Here is a tiny trained network, its code and every weight. The questions are about switching its units off for an input and a class, where a switched-off unit gives its printed mean instead of its output.

import numpy as np


def w(rows, s, z=0):
    codes = np.array(rows[::2]) - 128.0
    scale = np.full(codes.shape[1], s)
    scale[-1] = z or s
    return codes * scale


def norm(h):
    return h / np.sqrt((h * h).mean(-1, keepdims=True) + 1e-5)


def f(y):
    return np.maximum(y, 0)


def log_softmax(a):
    a = a - a.max(-1, keepdims=True)
    return a - np.log(np.exp(a).sum(-1, keepdims=True))


def net(x, mask):
    res = np.array(x, float).reshape(1, 8) / 4 @ E
    u = 0
    for l in range(2):
        y = f(norm(res) @ A[l][:, :-1].T + A[l][:, -1])
        res = res + np.where(mask[u : u + 14], y, B[l][:, -1]) @ B[l][:, :-1]
        u += 14
    return log_softmax(norm(res)[-1] @ U[:, :-1].T + U[:, -1])


A, B = {}, {}
E = w([
[219,170,157,107],'x0',
[123,106,101,62],'x1',
[124,132,128,126],'x2',
[146,165,10,164],'x3',
[133,121,128,131],'x4',
[131,124,127,130],'x5',
[125,133,129,126],'x6',
[131,124,128,130],'x7',
],0.011)
A[0] = w([
[121,130,190,137,76],'L0N0',
[174,159,126,110,2],'L0N1',
[209,161,169,137,103],'L0N2',
[129,171,127,212,96],'L0N3',
[80,95,98,33,72],'L0N4',
[85,62,91,136,81],'L0N5',
[177,117,95,4,42],'L0N6',
[98,79,152,133,91],'L0N7',
[180,173,65,121,93],'L0N8',
[158,171,177,192,100],'L0N9',
[111,168,162,154,152],'L0N10',
[156,132,63,12,45],'L0N11',
[135,110,176,80,31],'L0N12',
[215,148,156,36,62],'L0N13',
],0.012,0.0028)
B[0] = w([
[153,74,122,60,188],'L0N0',
[131,202,145,136,165],'L0N1',
[51,189,136,164,228],'L0N2',
[181,39,166,140,190],'L0N3',
[126,68,176,217,207],'L0N4',
[31,174,115,146,193],'L0N5',
[176,83,161,254,224],'L0N6',
[140,127,93,86,180],'L0N7',
[173,133,91,17,227],'L0N8',
[165,72,162,212,199],'L0N9',
[130,90,113,168,171],'L0N10',
[196,72,123,188,222],'L0N11',
[153,78,154,50,188],'L0N12',
[72,229,183,142,254],'L0N13',
],0.016,0.006)
A[1] = w([
[135,150,120,110,74],'L1N0',
[6,160,80,117,57],'L1N1',
[165,137,50,81,91],'L1N2',
[102,128,222,152,171],'L1N3',
[117,147,113,104,62],'L1N4',
[113,102,80,138,92],'L1N5',
[132,143,37,131,119],'L1N6',
[145,93,121,171,51],'L1N7',
[115,187,133,143,39],'L1N8',
[220,193,121,110,113],'L1N9',
[124,147,173,36,58],'L1N10',
[95,54,141,112,73],'L1N11',
[109,225,126,145,7],'L1N12',
[133,163,46,116,87],'L1N13',
],0.014,0.0018)
B[1] = w([
[139,136,145,138,131],'L1N0',
[84,232,181,141,175],'L1N1',
[152,104,130,30,162],'L1N2',
[140,117,14,102,254],'L1N3',
[146,148,128,121,129],'L1N4',
[133,183,165,100,162],'L1N5',
[136,65,114,59,167],'L1N6',
[156,101,177,179,177],'L1N7',
[64,157,98,110,153],'L1N8',
[4,150,140,144,187],'L1N9',
[147,80,67,52,152],'L1N10',
[158,244,141,154,195],'L1N11',
[21,166,155,121,163],'L1N12',
[165,86,118,81,156],'L1N13',
],0.015,0.0088)
U = w([
[39,209,106,132,63],'0',
[176,58,105,179,253],'1',
[151,71,58,8,58],'2',
],0.015,0.00071)

Each question gives the input, the list of numbers given to net, and the class t.
The units are the neurons (one row each of A and B). Each row of codes is followed by its name. A weight is (code - 128) times the scale printed after its matrix; where a second scale follows, it is the last column's (A, B and U).
mask holds one flag per neuron, layer by layer. A switched-off neuron (its flag False) gives its mean, the last column of its row in B, instead of its output. The means were averaged over made-up inputs and are rounded, as every weight is.
A unit's drop is (log p(t) with every unit on - log p(t) with that unit switched off) / (log p(t) with every unit on - log p(t) with every unit switched off).
The circuit of an input: a set's keep is (log p(t) with only the set's units on - log p(t) with every unit switched off) / (log p(t) with every unit on - log p(t) with every unit switched off). Starting from the 12 units with the biggest drops (on a tie, the unit counted first), units are removed one at a time, each time the one whose removal leaves the highest keep (on an exact tie, the one counted first), for as long as the keep stays at least 0.8.
units of the circuit, in order: the units of the circuit, biggest drop first
top k neurons: the k neurons with the biggest drops, biggest first
top k neurons in layer l: the k neurons of layer l with the biggest drops, biggest first
drop of u: that unit's drop, to one decimal
input [-1,6,2,6,2,-3,4,-3], class 1: units of the circuit, in order : (L0N11)
input [4,-7,-6,8,-8,-2,8,-5], class 2: top 4 neurons : (L0N8 L0N13 L0N6 L0N4)
input [-4,-3,-4,5,-3,5,-1,-8], class 2: top 2 neurons in layer 0 : (L0N13 L0N4)
input [5,-8,5,0,-1,-4,-3,-8], class 1: top 2 neurons : (L0N9 L0N3)
input [4,6,5,-2,-8,-7,-6,6], class 1: top 2 neurons : (L0N6 L0N11)
input [3,-6,-3,4,-7,-5,-6,-8], class 1: top 2 neurons in layer 0 : (L0N3 L0N9)
input [8,8,-2,-3,2,-8,-1,-3], class 0: top 2 neurons in layer 0 : (L0N13 L0N2)
input [2,4,6,3,-4,6,5,7], class 1: top 2 neurons : (L0N11 L0N6)
input [4,-6,-2,2,0,6,6,-2], class 1: top 2 neurons in layer 0 : (L0N9 L0N3)
input [-1,2,-3,4,-4,6,3,3], class 2: drop of L0N8 : 0.1
input [-1,5,3,-7,7,0,8,-5], class 2: drop of L1N3 : 0.1
input [8,6,-8,-3,3,7,-1,4], class 0: drop of L0N13 : 1.7
input [4,3,0,8,3,3,-5,-3], class 2: drop of L0N8 : 0.5
input [2,4,-7,6,7,0,4,-3], class 2: units of the circuit, in order : (L0N8)
